Below is a small trained network, with its code and all its weights. Each question gives an input and a target symbol and asks what happens when units are switched off, that is, made to give their printed mean instead of their output.

import numpy as np


def w(rows, s, z=0):
    codes = np.array(rows[::2]) - 128.0
    scale = np.full(codes.shape[1], s)
    scale[-1] = z or s
    return codes * scale


def f(y):
    return np.maximum(y, 0)


def softmax(a):
    e = np.exp(a - a.max(-1, keepdims=True))
    return e / e.sum(-1, keepdims=True)


def log_softmax(a):
    a = a - a.max(-1, keepdims=True)
    return a - np.log(np.exp(a).sum(-1, keepdims=True))


def net(x, mask):
    ids = ['αβεζξπτψ'.index(c) for c in x.split()]
    T = len(ids)
    res = E[ids] + P[:T]
    u = 0
    for l in range(3):
        q, k, v = (res @ M[l].T for M in (Q, K, V))
        z = softmax(np.where(np.tri(T) > 0, q @ k.T / 2**0.5, -1e9)) @ v
        res = res + np.where(mask[u], z, O[l][:, -1]) @ O[l][:, :-1]
        u += 1
        y = f(res @ A[l][:, :-1].T + A[l][:, -1])
        res = res + np.where(mask[u : u + 8], y, B[l][:, -1]) @ B[l][:, :-1]
        u += 8
    return log_softmax(res[-1] @ U[:, :-1].T + U[:, -1])


Q, K, V, O, A, B = {}, {}, {}, {}, {}, {}
E = w([
[57,152,124,83,65,141,122,133,171,177,90],'α',
[109,120,103,23,86,165,210,63,157,118,160],'β',
[210,210,79,141,51,187,92,102,216,133,203],'ε',
[170,154,83,99,163,22,103,29,174,126,145],'ζ',
[50,9,55,173,156,158,43,118,54,102,55],'ξ',
[74,183,178,98,134,171,126,81,54,107,187],'π',
[226,177,116,170,17,166,205,69,115,235,74],'τ',
[167,95,167,87,102,104,105,124,123,113,92],'ψ',
],0.015)
P = w([
[72,103,141,164,121,90,91,195,129,150,153],'0',
[133,213,138,118,88,147,143,76,148,48,48],'1',
[121,178,108,128,101,136,143,143,146,83,61],'2',
[103,174,133,181,116,79,154,121,140,120,49],'3',
[118,90,97,89,144,59,190,236,158,180,251],'4',
[106,117,116,150,154,51,171,153,153,163,144],'5',
],0.012)
Q[0] = w([
[93,189,133,140,50,139,70,10,131,86,2],'L0H1',
[165,82,199,152,155,180,125,131,87,144,128],'L0H1',
],0.0065)
K[0] = w([
[91,128,138,135,95,91,114,255,125,190,163],'L0H1',
[101,138,83,115,156,72,179,69,191,142,163],'L0H1',
],0.0078)
V[0] = w([
[236,72,255,97,54,75,194,105,79,98,30],'L0H1',
[94,194,241,169,191,19,92,117,200,242,169],'L0H1',
],0.0031)
O[0] = w([
[147,125,119,110,79,75,60,5,144,194,127,3],'L0H1',
[160,3,97,126,209,122,158,117,139,94,185,217],'L0H1',
],0.011,0.00037)
A[0] = w([
[205,97,91,89,254,156,108,120,214,175,140,109],'L0N1',
[237,204,155,133,103,31,205,188,74,216,140,93],'L0N2',
[203,41,228,92,65,146,94,210,112,34,145,34],'L0N3',
[214,154,148,142,126,101,137,140,162,114,65,90],'L0N4',
[141,241,46,109,212,85,99,190,166,126,140,37],'L0N5',
[163,121,158,101,201,64,221,157,150,229,39,109],'L0N6',
[96,198,142,103,169,135,77,142,170,155,61,5],'L0N7',
[150,138,181,167,215,185,110,191,124,135,153,72],'L0N8',
],0.0048,0.0027)
B[0] = w([
[114,94,110,171,54,101,214,135,98,77,132,164],'L0N1',
[86,23,163,160,165,194,88,124,106,124,232,253],'L0N2',
[189,39,224,139,179,70,71,115,93,114,80,181],'L0N3',
[108,129,127,254,133,59,138,129,156,131,163,206],'L0N4',
[128,113,136,116,166,129,128,208,74,22,143,187],'L0N5',
[82,114,119,170,175,200,104,143,93,29,160,219],'L0N6',
[110,186,146,154,126,127,104,58,136,100,108,149],'L0N7',
[96,119,99,93,183,177,77,167,127,53,210,150],'L0N8',
],0.0063,0.0029)
Q[1] = w([
[128,44,100,46,150,49,95,202,72,254,246],'L1H1',
[88,113,164,201,122,84,126,48,100,72,102],'L1H1',
],0.0055)
K[1] = w([
[163,186,103,94,126,201,116,64,159,50,47],'L1H1',
[127,126,1,92,121,155,105,208,160,177,165],'L1H1',
],0.0076)
V[1] = w([
[180,126,71,204,98,62,134,111,70,57,170],'L1H1',
[155,101,114,49,86,121,115,193,255,143,73],'L1H1',
],0.0058)
O[1] = w([
[201,186,122,91,194,230,70,112,104,254,106,244],'L1H1',
[102,69,88,136,107,238,102,98,181,63,131,84],'L1H1',
],0.01,0.0011)
A[1] = w([
[87,112,112,113,104,171,237,86,140,83,139,134],'L1N1',
[48,191,172,95,155,106,107,24,161,67,163,120],'L1N2',
[134,161,130,116,102,110,133,79,79,195,118,83],'L1N3',
[169,167,121,111,161,127,153,27,87,70,208,151],'L1N4',
[168,183,106,31,154,147,140,123,128,235,28,66],'L1N5',
[124,192,255,179,113,112,130,149,105,61,31,2],'L1N6',
[133,148,111,151,148,190,244,88,113,180,156,27],'L1N7',
[55,96,217,155,103,218,57,187,111,184,19,171],'L1N8',
],0.005,0.0043)
B[1] = w([
[244,163,148,114,168,136,177,87,77,106,130,219],'L1N1',
[121,107,69,107,45,91,62,255,106,161,170,235],'L1N2',
[195,11,141,179,48,141,181,99,97,100,65,160],'L1N3',
[165,155,140,127,142,71,164,188,115,93,37,231],'L1N4',
[51,24,203,204,102,122,243,124,156,90,198,166],'L1N5',
[89,88,181,155,107,133,138,151,109,130,88,192],'L1N6',
[99,88,109,148,157,136,78,160,92,95,69,152],'L1N7',
[151,165,129,141,54,182,97,56,147,107,134,253],'L1N8',
],0.0064,0.0041)
Q[2] = w([
[78,55,107,94,191,139,133,129,152,181,253],'L2H1',
[101,105,74,123,88,136,89,129,132,135,215],'L2H1',
],0.0074)
K[2] = w([
[156,227,101,151,93,119,174,153,127,57,2],'L2H1',
[172,113,173,139,129,116,158,114,114,82,96],'L2H1',
],0.0077)
V[2] = w([
[178,186,108,82,92,149,189,180,161,156,184],'L2H1',
[90,97,162,1,160,104,97,132,121,137,126],'L2H1',
],0.0059)
O[2] = w([
[98,154,150,104,136,154,141,138,199,165,9,6],'L2H1',
[104,134,71,179,70,110,144,141,96,216,180,40],'L2H1',
],0.011,0.0014)
A[2] = w([
[105,143,47,202,112,141,106,99,111,118,172,174],'L2N1',
[139,102,186,126,255,74,135,111,170,154,175,150],'L2N2',
[167,153,76,209,103,119,180,174,155,127,173,2],'L2N3',
[180,100,44,72,241,15,106,173,163,96,155,91],'L2N4',
[214,171,109,134,172,122,144,152,173,176,129,125],'L2N5',
[120,135,142,146,135,78,159,82,169,92,100,85],'L2N6',
[56,92,134,144,185,167,114,160,114,143,26,121],'L2N7',
[107,150,136,147,110,91,206,172,83,203,126,101],'L2N8',
],0.006,0.0042)
B[2] = w([
[130,181,114,62,162,87,148,108,142,184,113,253],'L2N1',
[105,138,102,176,91,140,121,140,115,148,100,202],'L2N2',
[138,132,128,98,159,197,109,150,169,126,108,168],'L2N3',
[112,141,110,153,126,176,129,140,116,140,1,213],'L2N4',
[127,98,186,128,117,118,154,117,142,148,173,169],'L2N5',
[129,131,171,131,139,142,123,135,133,134,116,170],'L2N6',
[131,144,102,86,170,88,89,116,151,139,189,208],'L2N7',
[167,116,82,145,147,117,124,125,184,108,88,212],'L2N8',
],0.0093,0.0046)
U = w([
[182,175,106,116,165,85,123,201,137,160,74,64],'α',
[204,105,232,90,106,81,54,117,148,135,98,131],'β',
[157,168,55,78,139,133,51,52,98,127,158,252],'ε',
[20,184,146,123,49,159,131,89,197,137,110,117],'ζ',
[115,95,96,70,165,138,224,116,163,55,154,116],'ξ',
[158,152,147,170,147,245,150,96,93,178,111,57],'π',
[196,221,148,93,197,172,68,138,202,117,144,14],'τ',
[104,254,193,110,152,164,99,180,19,121,162,254],'ψ',
],0.0051,0.0015)

Each question gives the input, a string of symbols that net reads in full, and the target symbol t.
The units are the heads (2 rows each of Q, K, V and O) and the neurons (one row each of A and B). Each row of codes is followed by its name. A weight is (code - 128) times the scale printed after its matrix; where a second scale follows, it is the last column's (O, A, B and U).
mask holds one flag per unit, layer by layer, with each layer's heads first. A switched-off unit (its flag False) gives its mean, the last column of its rows in O or B, instead of its output. The means were averaged over made-up inputs and are rounded, as every weight is.
A unit's drop is (log p(t) with every unit on - log p(t) with that unit switched off) / (log p(t) with every unit on - log p(t) with every unit switched off).
The circuit of an input: a set's keep is (log p(t) with only the set's units on - log p(t) with every unit switched off) / (log p(t) with every unit on - log p(t) with every unit switched off). Starting from the 12 units with the biggest drops (on a tie, the unit counted first), units are removed one at a time, each time the one whose removal leaves the highest keep (on an exact tie, the one counted first), for as long as the keep stays at least 0.8.
units of the circuit, in order: the units of the circuit, biggest drop first
most important unit: the unit with the biggest drop
k most important neurons: the k neurons with the biggest drops, biggest first
k most important neurons of layer l: the k neurons of layer l with the biggest drops, biggest first
drop of u: that unit's drop, to one decimal
input ε ζ α, target τ: units of the circuit, in order -> L2H1, L2N7
input β ψ π, target ζ: units of the circuit, in order -> L2H1, L0H1, L1H1
input ξ ζ π ψ, target ψ: units of the circuit, in order -> L2H1, L0H1
input α ψ β β, target ξ: units of the circuit, in order -> L1H1, L0H1
input τ α ε τ, target β: units of the circuit, in order -> L2H1, L0H1
input ξ π α ε, target ψ: units of the circuit, in order -> L0H1, L2H1
input ξ ε ζ, target ψ: units of the circuit, in order -> L0H1, L2H1, L1H1
input ψ β ψ ε α, target ζ: most important neuron -> L1N4
input π ψ τ ε, target α: units of the circuit, in order -> L1H1, L2N8
input ζ ξ π ε, target π: 2 most important neurons -> L0N1, L1N5
input ψ α ψ τ τ, target ξ: units of the circuit, in order -> L1H1, L0N2
input τ ξ ψ π ε, target ψ: units of the circuit, in order -> L0H1, L1H1
input ε ε ζ τ π, target τ: units of the circuit, in order -> L2H1, L1H1
input ζ ζ ψ π, target π: 3 most important neurons -> L0N1, L1N5, L1N3
input ξ ψ α, target ψ: most important unit -> L2H1
input ψ ψ α π τ, target ε: units of the circuit, in order -> L0H1, L0N2, L2H1, L2N1
input ξ τ π τ, target ψ: 2 most important neurons of layer 1 -> L1N8, L1N7
input ζ π π, target π: 2 most important neurons -> L0N1, L1N5
input π β α ε, target α: 2 most important neurons -> L2N8, L1N8
input ζ π ζ, target π: most important unit -> L1H1
input π ψ ψ β π, target ε: 2 most important neurons -> L0N3, L1N6
input ζ α π α, target π: 2 most important neurons of layer 0 -> L0N1, L0N7
input ζ ζ ψ α, target π: 2 most important neurons -> L0N1, L1N3
input τ π π α, target β: drop of L0N2 -> 0.4
input α ψ ζ ψ, target ξ: drop of L1H1 -> 0.7
